Here is a tiny trained network, its code and every weight. The questions are about switching its units off for an input and a class, where a switched-off unit gives its printed mean instead of its output.

import numpy as np


def w(rows, s, z=0):
    codes = np.array(rows[::2]) - 128.0
    scale = np.full(codes.shape[1], s)
    scale[-1] = z or s
    return codes * scale


def norm(h):
    return h / np.sqrt((h * h).mean(-1, keepdims=True) + 1e-5)


def f(y):
    return y / 2 * (1 + np.tanh(0.7978845608 * (y + 0.044715 * y**3)))


def log_softmax(a):
    a = a - a.max(-1, keepdims=True)
    return a - np.log(np.exp(a).sum(-1, keepdims=True))


def net(x, mask):
    res = np.array(x, float).reshape(1, 7) / 4 @ E
    u = 0
    for l in range(3):
        y = f(norm(res) @ A[l][:, :-1].T + A[l][:, -1])
        res = res + np.where(mask[u : u + 5], y, B[l][:, -1]) @ B[l][:, :-1]
        u += 5
    return log_softmax(norm(res)[-1] @ U[:, :-1].T + U[:, -1])


A, B = {}, {}
E = w([
[119,111,162,115,79,106,150,49,77,93,97],'x0',
[135,135,128,65,200,73,106,112,171,68,54],'x1',
[135,117,123,132,117,122,127,131,131,121,129],'x2',
[128,122,125,131,128,124,125,127,126,131,129],'x3',
[138,215,64,107,93,41,159,163,90,160,120],'x4',
[94,180,194,197,105,116,95,128,204,186,97],'x5',
[248,135,224,164,168,51,178,106,159,144,200],'x6',
],0.017)
A[0] = w([
[95,142,181,142,50,164,150,150,96,165,180,21],'L0N0',
[109,174,104,131,104,39,117,120,86,157,124,17],'L0N1',
[101,133,172,104,44,98,127,6,87,130,94,27],'L0N2',
[101,143,172,113,71,116,142,41,84,111,103,49],'L0N3',
[97,174,208,168,65,107,106,116,180,192,64,8],'L0N4',
],0.015,0.016)
B[0] = w([
[158,117,60,186,89,145,92,105,145,147,147,179],'L0N0',
[203,151,133,60,70,173,163,155,168,121,115,180],'L0N1',
[134,100,153,191,133,120,182,157,56,66,49,215],'L0N2',
[133,108,142,182,138,134,157,167,81,85,64,192],'L0N3',
[78,188,120,140,134,134,158,115,204,5,220,253],'L0N4',
],0.019,0.0058)
A[1] = w([
[6,158,110,130,74,170,100,133,135,142,55,43],'L1N0',
[88,155,156,88,163,71,105,106,190,116,14,56],'L1N1',
[96,229,109,122,69,56,139,155,111,183,80,73],'L1N2',
[118,147,99,137,182,153,102,247,193,176,148,4],'L1N3',
[76,64,207,162,144,212,90,79,169,134,99,49],'L1N4',
],0.025,0.014)
B[1] = w([
[7,55,166,88,118,65,81,175,150,200,127,241],'L1N0',
[219,121,45,185,185,136,51,52,163,135,125,229],'L1N1',
[197,163,150,68,87,181,187,189,159,121,136,231],'L1N2',
[121,99,180,248,110,102,206,98,30,24,62,219],'L1N3',
[211,202,129,68,59,158,210,205,154,116,124,246],'L1N4',
],0.015,0.012)
A[2] = w([
[180,173,229,180,103,45,146,70,144,180,125,87],'L2N0',
[174,152,239,122,167,106,122,95,137,252,154,27],'L2N1',
[103,152,125,209,27,195,127,114,72,250,170,29],'L2N2',
[107,107,214,115,181,102,139,63,117,188,155,1],'L2N3',
[99,124,67,51,156,166,152,79,10,103,194,62],'L2N4',
],0.027,0.0054)
B[2] = w([
[11,53,108,90,114,155,70,168,68,177,116,249],'L2N0',
[30,99,128,80,84,78,109,165,150,173,82,166],'L2N1',
[252,122,62,98,242,118,55,31,141,85,108,220],'L2N2',
[99,198,89,135,127,122,135,102,101,182,79,141],'L2N3',
[67,196,191,222,114,125,131,108,197,109,180,193],'L2N4',
],0.013,0.014)
U = w([
[122,67,150,177,131,125,190,124,5,58,49,119],'0',
[35,71,110,40,119,102,91,163,120,223,124,176],'1',
[224,185,133,38,87,173,208,185,163,137,142,102],'2',
[198,125,57,133,195,128,73,40,154,138,125,225],'3',
[56,195,167,170,139,124,139,119,222,89,194,3],'4',
],0.014,0.0016)

Each question gives the input, the list of numbers given to net, and the class t.
The units are the neurons (one row each of A and B). Each row of codes is followed by its name. A weight is (code - 128) times the scale printed after its matrix; where a second scale follows, it is the last column's (A, B and U).
mask holds one flag per neuron, layer by layer. A switched-off neuron (its flag False) gives its mean, the last column of its row in B, instead of its output. The means were averaged over made-up inputs and are rounded, as every weight is.
A unit's drop is (log p(t) with every unit on - log p(t) with that unit switched off) / (log p(t) with every unit on - log p(t) with every unit switched off).
The circuit of an input: a set's keep is (log p(t) with only the set's units on - log p(t) with every unit switched off) / (log p(t) with every unit on - log p(t) with every unit switched off). Starting from the 12 units with the biggest drops (on a tie, the unit counted first), units are removed one at a time, each time the one whose removal leaves the highest keep (on an exact tie, the one counted first), for as long as the keep stays at least 0.8.
circuit, biggest first: the units of the circuit, biggest drop first
top k neurons: the k neurons with the biggest drops, biggest first
k most important neurons of layer l: the k neurons of layer l with the biggest drops, biggest first
input [6,8,8,0,8,-4,-3], class 2: 2 most important neurons of layer 1	L1N2; L1N3
input [-8,-2,-4,-7,-4,-8,5], class 0: 2 most important neurons of layer 0	L0N4; L0N2
input [6,1,-4,3,4,2,-7], class 1: circuit, biggest first	L1N0
input [3,7,-1,-8,-5,3,0], class 3: top 2 neurons	L1N1; L1N2
input [-7,-6,2,-2,-8,4,-7], class 2: 2 most important neurons of layer 2	L2N0; L2N2
input [-1,-2,-7,-5,-2,-8,-8], class 1: top 2 neurons	L1N0; L0N4
input [6,-2,4,3,5,-7,-5], class 4: top 2 neurons	L2N4; L1N3
input [1,-6,-1,1,3,0,-2], class 3: top 2 neurons	L0N0; L2N2
input [3,0,7,1,7,-7,7], class 1: top 2 neurons	L0N4; L1N4
input [-6,-7,0,2,-8,-8,1], class 2: top 3 neurons	L1N4; L0N4; L0N0
input [-5,-7,-6,-5,3,-6,-1], class 3: top 2 neurons	L2N2; L0N4
input [-8,6,7,6,4,-4,8], class 0: top 4 neurons	L1N3; L1N0; L0N2; L2N1
input [0,-6,7,0,6,-7,-8], class 1: top 2 neurons	L1N0; L0N4
input [-5,0,-2,-3,-8,5,-6], class 2: circuit, biggest first	L1N4
input [-3,3,-5,4,2,-8,-6], class 4: top 2 neurons	L2N4; L2N0
input [6,-4,7,-1,-4,7,-7], class 1: top 3 neurons	L1N0; L1N3; L2N4
input [6,7,-6,-7,-5,-8,-5], class 4: top 2 neurons	L2N4; L2N2
input [-7,4,-1,-4,1,-4,8], class 1: top 2 neurons	L2N0; L0N4
input [1,-3,5,-5,6,-8,-1], class 4: top 2 neurons	L2N4; L1N4
input [0,-8,1,2,6,4,4], class 3: circuit, biggest first	L2N2
input [5,2,6,1,-7,-8,-1], class 4: 2 most important neurons of layer 1	L1N2; L1N3
input [7,-3,-5,1,3,3,-8], class 1: 2 most important neurons of layer 1	L1N0; L1N3
input [-7,5,-3,-6,-7,-4,-2], class 0: 2 most important neurons of layer 1	L1N3; L1N2
input [6,8,-5,1,5,-7,0], class 3: 2 most important neurons of layer 1	L1N1; L1N3
input [-8,-2,-2,-1,8,2,7], class 0: 2 most important neurons of layer 1	L1N3; L1N4
input [7,8,-4,-3,-8,-5,-6], class 2: 2 most important neurons of layer 2	L2N2; L2N0
input [2,1,-6,7,-4,-5,5], class 1: most important neuron of layer 2	L2N1
